Below is a small trained network, with its code and all its weights. Each question gives an input and a target symbol and asks what happens when units are switched off, that is, made to give their printed mean instead of their output.

import numpy as np


def w(rows, s, z=0):
    codes = np.array(rows[::2]) - 128.0
    scale = np.full(codes.shape[1], s)
    scale[-1] = z or s
    return codes * scale


def f(y):
    return np.maximum(y, 0)


def softmax(a):
    e = np.exp(a - a.max(-1, keepdims=True))
    return e / e.sum(-1, keepdims=True)


def log_softmax(a):
    a = a - a.max(-1, keepdims=True)
    return a - np.log(np.exp(a).sum(-1, keepdims=True))


def net(x, mask):
    ids = ['αεζλμφψ'.index(c) for c in x.split()]
    T = len(ids)
    res = E[ids] + P[:T]
    q, k, v = (res @ M[0].T for M in (Q, K, V))
    z = softmax(np.where(np.tri(T) > 0, q @ k.T / 4**0.5, -1e9)) @ v
    res = res + np.where(mask[0], z, O[0][:, -1]) @ O[0][:, :-1]
    y = f(res @ A[0][:, :-1].T + A[0][:, -1])
    res = res + np.where(mask[1:13], y, B[0][:, -1]) @ B[0][:, :-1]
    return log_softmax(res[-1] @ U[:, :-1].T + U[:, -1])


Q, K, V, O, A, B = {}, {}, {}, {}, {}, {}
E = w([
[23,91,113,162,162],'α',
[88,171,103,169,163],'ε',
[120,118,67,164,223],'ζ',
[180,45,79,134,212],'λ',
[84,44,113,142,157],'μ',
[161,184,106,154,162],'φ',
[249,141,70,142,211],'ψ',
],0.016)
P = w([
[148,136,131,193,71],'0',
[133,136,160,130,121],'1',
[135,129,105,162,89],'2',
[131,132,179,121,170],'3',
[97,117,75,74,109],'4',
[136,122,86,173,103],'5',
[133,141,195,114,219],'6',
[95,114,65,78,147],'7',
[141,122,71,181,116],'8',
[139,148,202,127,254],'9',
[101,122,67,92,188],'10',
[145,121,56,195,135],'11',
],0.021)
Q[0] = w([
[108,124,61,96,173],'h1',
[128,129,233,33,146],'h1',
[143,104,116,234,82],'h1',
[135,123,175,173,254],'h1',
],0.021)
K[0] = w([
[115,129,179,167,184],'h1',
[108,146,191,106,7],'h1',
[141,103,7,117,169],'h1',
[168,94,133,244,100],'h1',
],0.019)
V[0] = w([
[172,2,81,97,142],'h1',
[20,9,197,165,117],'h1',
[91,153,114,138,137],'h1',
[240,33,142,107,157],'h1',
],0.014)
O[0] = w([
[92,63,162,152,144,242],'h1',
[137,140,120,248,234,104],'h1',
[116,123,95,100,181,126],'h1',
[152,101,211,163,76,255],'h1',
],0.015,0.011)
A[0] = w([
[188,125,209,40,2,93],'n1',
[98,160,180,83,171,250],'n2',
[121,69,160,132,115,101],'n3',
[123,205,159,119,125,139],'n4',
[170,141,86,214,92,89],'n5',
[115,129,78,206,176,62],'n6',
[100,172,34,22,118,67],'n7',
[169,163,81,184,76,184],'n8',
[129,76,215,136,88,136],'n9',
[89,92,68,148,73,148],'n10',
[101,149,9,129,169,32],'n11',
[111,56,171,26,173,101],'n12',
],0.0091,0.014)
B[0] = w([
[19,115,134,163,179,210],'n1',
[159,38,46,98,46,174],'n2',
[138,176,131,147,133,199],'n3',
[142,66,131,123,132,136],'n4',
[118,105,115,64,164,143],'n5',
[147,72,221,94,174,163],'n6',
[202,192,245,105,124,161],'n7',
[138,57,94,93,150,143],'n8',
[162,197,92,138,97,251],'n9',
[179,115,130,56,150,156],'n10',
[80,254,80,188,80,158],'n11',
[103,176,131,146,116,173],'n12',
],0.009,0.029)
U = w([
[124,153,78,116,189,87],'α',
[151,198,68,78,125,84],'ε',
[151,47,2,66,108,255],'ζ',
[178,130,159,156,85,140],'λ',
[140,87,176,82,172,58],'μ',
[158,128,210,14,127,95],'φ',
[84,136,116,86,137,95],'ψ',
],0.0058,0.0098)

Each question gives the input, a string of symbols that net reads in full, and the target symbol t.
The units are the heads (4 rows each of Q, K, V and O) and the neurons (one row each of A and B). Each row of codes is followed by its name. A weight is (code - 128) times the scale printed after its matrix; where a second scale follows, it is the last column's (O, A, B and U).
mask holds one flag per unit, heads first, then neurons. A switched-off unit (its flag False) gives its mean, the last column of its rows in O or B, instead of its output. The means were averaged over made-up inputs and are rounded, as every weight is.
A unit's drop is (log p(t) with every unit on - log p(t) with that unit switched off) / (log p(t) with every unit on - log p(t) with every unit switched off).
The circuit of an input: a set's keep is (log p(t) with only the set's units on - log p(t) with every unit switched off) / (log p(t) with every unit on - log p(t) with every unit switched off). Starting from the 12 units with the biggest drops (on a tie, the unit counted first), units are removed one at a time, each time the one whose removal leaves the highest keep (on an exact tie, the one counted first), for as long as the keep stays at least 0.8.
units of the circuit, in order: the units of the circuit, biggest drop first
unit that matters most: the unit with the biggest drop
k most important neurons: the k neurons with the biggest drops, biggest first
drop when u is switched off: that unit's drop, to one decimal
input α ζ ψ φ, target α: units of the circuit, in order : [h1]
input λ λ α λ λ ε ψ ζ ε μ φ, target μ: units of the circuit, in order : [h1, n6, n9]
input φ λ μ α ζ ζ φ μ ζ φ φ α, target ζ: units of the circuit, in order : [h1, n7]
input φ λ ε ζ φ λ ζ, target φ: units of the circuit, in order : [n7, h1]
input φ ε λ φ λ, target φ: units of the circuit, in order : [n7, h1]
input λ μ μ λ λ ζ ψ φ ζ α, target λ: units of the circuit, in order : [h1, n9]
input ψ λ φ μ λ μ ψ λ μ α, target ψ: units of the circuit, in order : [n1, h1]
input λ α ε λ ε μ φ λ, target φ: units of the circuit, in order : [h1, n7]
input λ ζ λ ε ζ λ λ φ λ ε α, target ε: 2 most important neurons : [n11, n7]
input φ ζ λ λ λ λ ζ ψ φ, target ψ: units of the circuit, in order : [h1, n1]
input ζ ζ λ μ μ, target μ: units of the circuit, in order : [h1, n6]
input ζ λ λ λ, target ζ: drop when n2 is switched off : 0.1
input μ ζ ε λ, target μ: drop when h1 is switched off : 1.8
input ζ λ ε ζ φ λ λ ζ ψ λ, target ζ: drop when h1 is switched off : 0.2
input ε λ φ ε, target ε: drop when h1 is switched off : 1.2
input λ μ ψ, target ψ: unit that matters most : n1
